[[-13  64 -48  -4]
 [  3 -66  -4 -47]
 [-16  39 -65  23]]
=>
[[-13  64]
 [  3 -66]
 [-16  39]]

[[ -9 -20  44  66  34]
 [ 26 -32  21  36 -11]
 [ 24 -48  18  38  -8]
 [ 31 -48  24  54 -18]]
=>
[[ -9 -20]
 [ 26 -32]
 [ 24 -48]]

[[-41  31  32  10 -40]
 [-17  28   7  10 -66]
 [-39  32  31  13 -47]]
=>
[[-41  31]
 [-17  28]
 [-39  32]]

[[-15 -28  16]
 [ 41  -1 -50]
 [ 18 -32 -27]
 [ 22 -36 -55]
 [ 18 -34 -43]]
=>
[[-15 -28]
 [ 41  -1]
 [ 18 -32]]

[[  7 -33 -16   7  11]
 [  4 -36  41  57  46]
 [-41  14  -3 -27 -46]
 [ 65  45 -10 -18  21]]
=>
[[  7 -33]
 [  4 -36]
 [-41  14]]

[[ 15 -17   2   1]
 [ 13 -29 -55  21]
 [ 21 -12 -50  18]
 [ 20   3  12  -6]
 [-35   8  21 -34]]
=>
[[ 15 -17]
 [ 13 -29]
 [ 21 -12]]

[[-13 -25 -22]
 [  6 -53  11]
 [-14 -38  30]]
=>
[[-13 -25]
 [  6 -53]
 [-14 -38]]

[[ 66  25 -27]
 [  5 -15  -3]
 [-51 -34 -18]
 [ 15  -4  -1]
 [ 34   6 -17]]
=>
[[ 66  25]
 [  5 -15]
 [-51 -34]]

[[-55  17  32  13]
 [ 11   5 -26 -39]
 [-41  -3  37  20]]
=>
[[-55  17]
 [ 11   5]
 [-41  -3]]
---
[[ 40  -5   0 -59]
 [-23 -17   1  12]]
=>
[[-23 -17   1  12]
 [ 40  -5   0 -59]]

[[ -1  11  -4  19   1]
 [-14   5   5 -19  36]
 [ 14  -4  48 -14 -27]
 [  1  -7  -4   0   5]]
=>
[[  1  -7  -4   0   5]
 [ -1  11  -4  19   1]
 [-14   5   5 -19  36]
 [ 14  -4  48 -14 -27]]

[[-29  17  21]
 [-37  18 -15]
 [-19   2  45]
 [-31  13 -37]
 [ 21 -17 -47]
 [-28  30  26]]
=>
[[-28  30  26]
 [-29  17  21]
 [-37  18 -15]
 [-19   2  45]
 [-31  13 -37]
 [ 21 -17 -47]]

[[ 22 -14   6  47  24   8  47  18 -37]
 [ 25 -15   7  50  26  10  49  20 -38]
 [ 34  -5   6  65  29  13  60  27 -41]
 [ 33  -9   7  63  30  14  60  27 -43]
 [ 32 -13   7  61  31  13  59  26 -42]
 [ 22 -12   5  46  24   7  45  17 -36]
 [ 25 -16   7  50  27  10  52  21 -40]
 [ 30 -13   9  57  29  12  56  24 -42]
 [ 33  -1   6  66  27  12  59  26 -41]
 [ 28 -16   6  54  29  11  54  22 -40]]
=>
[[ 28 -16   6  54  29  11  54  22 -40]
 [ 22 -14   6  47  24   8  47  18 -37]
 [ 25 -15   7  50  26  10  49  20 -38]
 [ 34  -5   6  65  29  13  60  27 -41]
 [ 33  -9   7  63  30  14  60  27 -43]
 [ 32 -13   7  61  31  13  59  26 -42]
 [ 22 -12   5  46  24   7  45  17 -36]
 [ 25 -16   7  50  27  10  52  21 -40]
 [ 30 -13   9  57  29  12  56  24 -42]
 [ 33  -1   6  66  27  12  59  26 -41]]

[[-31  36]
 [-35  55]
 [  2  -4]
 [ 31 -60]
 [  1  18]
 [ 17 -37]
 [ -3   0]
 [-25  28]
 [-29  55]
 [ 42 -56]]
=>
[[ 42 -56]
 [-31  36]
 [-35  55]
 [  2  -4]
 [ 31 -60]
 [  1  18]
 [ 17 -37]
 [ -3   0]
 [-25  28]
 [-29  55]]

[[ 17  23   0 -15 -30  27  45 -32   9 -32 -13  29]
 [-18 -20  31  34  44 -15  36 -30 -43   6  37 -35]
 [-15 -13 -24 -48  13  35 -20 -33 -47 -13 -27 -29]
 [-38  31 -31 -40   8 -18  -2  49  16   9 -22  19]]
=>
[[-38  31 -31 -40   8 -18  -2  49  16   9 -22  19]
 [ 17  23   0 -15 -30  27  45 -32   9 -32 -13  29]
 [-18 -20  31  34  44 -15  36 -30 -43   6  37 -35]
 [-15 -13 -24 -48  13  35 -20 -33 -47 -13 -27 -29]]
